-180 -598 447 72 >> 447, 72

-524 231 -336 588 347 -377 >> 588, 347

-483 552 215 0 321 >> 552, 321

403 -1 -228 19 -608 -368
271 335 -163 135 -212 -100
>> 403, 335

-530 -470 435 -181 586 >> 586, 435

-484 -191 262 302
-329 -33 175 42
>> 302, 262

386 -31 -79 -338 -80 -17 370
196 264 294 -241 -223 329 177
115 -375 -310 -210 513 -380 111
>> 513, 386

167 -445 -62 438
163 -116 9 304
-13 -11 -21 13
>> 438, 304

-280 621 -589 -555 -560 86
-240 397 -293 346 390 -213
>> 621, 397
---
Input:
 736   661  -273  -281   754  -515  -370
 309    61   711   473   340   825   813
Output: -370

Input:
28  64  87  36  41  65  26
31  21  34  21  38  28  17
Output: 26

Input:
 33  124  236  158
 31   19   75  169
Output: 158

Input:
6  7  6  5  8  4  3
2  6  2  3  4  3  5
Output: 3

Input:
48  46  49  15  29  63
55  44  40   4  31  92
Output: 63

Input:
-32  -43   15  -44  -37  -35
-35  -16  -48  -10   30  -36
Output: -35

Input:
46  69  66  60  76  18  36
35  93  89  73  97  82  61
Output: 36

Input:
6307  5086  4362  6533  6088
5635  2654  6076  9041  9061
Output: 6088

Input:
728  351  595  659  608  504
549  179  436  701  810  542
Output: 504
---
[[ 145 -190  183  446  326]
 [-399 -228  366 -130  127]
 [-336  -95  196  -10  165]] ans = -10

[ 371  316  299 -457 -613 -601] ans = -613

[ 161 -401  576  287  425  335 -291] ans = 335

[[ -10  -56  -90  622 -339]
 [ 141  230  141  210  -58]] ans = 210

[  89  134 -114  578] ans = -114

[ 403  526   25 -586  416  498 -442] ans = 498

[ 239   29  -41  463 -162   -2] ans = -162

[[-177   73   48  -68  206  -45]
 [-442  364   48 -316  487   81]] ans = 487

[[-180 -607 -338   20   26  286]
 [-119 -458 -496  -30  -12  161]] ans = -12
---
[  44  320  266 -624 -140] -624
[ 119  -87   37  520   23 -334] 23
[ 158 -315  515 -342  266  209  483] 209
[ 146  468 -113   65] -113
[  35 -433 -407  -65  125  -42 -538] -42
[-137  387  479 -369  412] -369
---
array([  -7, -431,  558,  461,  271]) ans = -7, 271

array([[ -56, -167,  -73,  -51],
       [-228, -475, -155,  -87]]) ans = -56, -87

array([-204,  140, -290,  385,  272,  441, -505]) ans = -204, -505

array([ 333,  144,  482, -257,   27]) ans = 333, 27

array([-377, -404,  445, -435, -413, -358]) ans = -377, -358

array([[ 174,   92,   70, -105,  134,  165],
       [ 146,  -23,   30, -314,   86,  345],
       [ 422,  -54,  363, -123,  574,  -94]]) ans = 174, -94
---
-0.04   0.04   0.17  -0.08  -0.14 >> 0.17, 0.17
  70.918  -149.574   -55.610   144.885   -63.718 >> -55.610, 144.885
 0.111   0.568  -1.429   0.088   0.586   1.293   0.310 >> 0.088, 1.293
-0.10   0.06  -0.12  -0.06   0.19 >> -0.12, 0.19
 0.11  -0.08   0.02   0.08   0.08   0.03  -0.13 >> 0.08, 0.11
-11.4    4.3   11.2   -8.2    0.4  -14.4    2.9 >> -8.2, 11.2
---
385	265	-163	-152	72	113	-273
6	15	-293	-23	-306	34	-471
-28	-65	218	32	52	3	244
out -471

-11	-329	405	266
57	-400	-98	-591
out 266

458	-149	73	256	-285	230
278	-262	338	183	-213	-25
583	-117	-8	306	-355	187
out -25

253	-2	-294	-241	79	-72
196	-100	-118	413	501	494
out -72

83	-469	370	-328
415	21	132	-270
out -328

-164	141	-22	293
-262	18	-333	61
202	-88	450	-202
out 61

-384	-187	75	-126	560
-237	-186	-33	-338	352
-36	-149	158	-142	209
out 352

374	-15	230	239	307
-462	155	-89	266	-26
-5	423	-394	338	-343
out -26

-221	-443	72	-249	104	-333	-16
-356	-210	303	-39	115	59	-384
out -16
---
[212  30  37  41  56] result: 212, 56

[[475 617 276 447 576 612 546]
 [121 355 571 706 407 347 850]] result: 850, 706

[[ 473 -529 -748 -957  990]
 [ 490 -550 -739 -857  915]] result: 990, 915

[[468 808 762 792 591 983]
 [923 177 654 436 742 300]] result: 983, 923

[120  23 127  31 221 203] result: 221, 203

[[198 178 171  23]
 [215 117 203  32]
 [223 152 171  82]] result: 223, 215

[[210  33 172  11 196 196 209]
 [180  99  10 153 176 185 160]
 [ 13 188 204 140  19  14  29]] result: 210, 209
---
(-169, -316, -8, -115, -584, -450) Out: -584
((-193, 393, -410, 368), (319, -337, 288, -287), (171, -537, 599, -148)) Out: 599
((-129, -403, -65, 167), (-359, -460, -350, -346), (-307, 436, 34, 503)) Out: 34
((413, -14, -39, -437), (22, 548, -121, -42)) Out: -121
((-454, -49, -147, -193, -295), (-27, 466, -511, -11, -512)) Out: -11
((426, -258, -403, 47, 212, 475), (129, 231, -204, -449, 299, -413), (-67, 107, 246, -18, 38, -48)) Out: 38
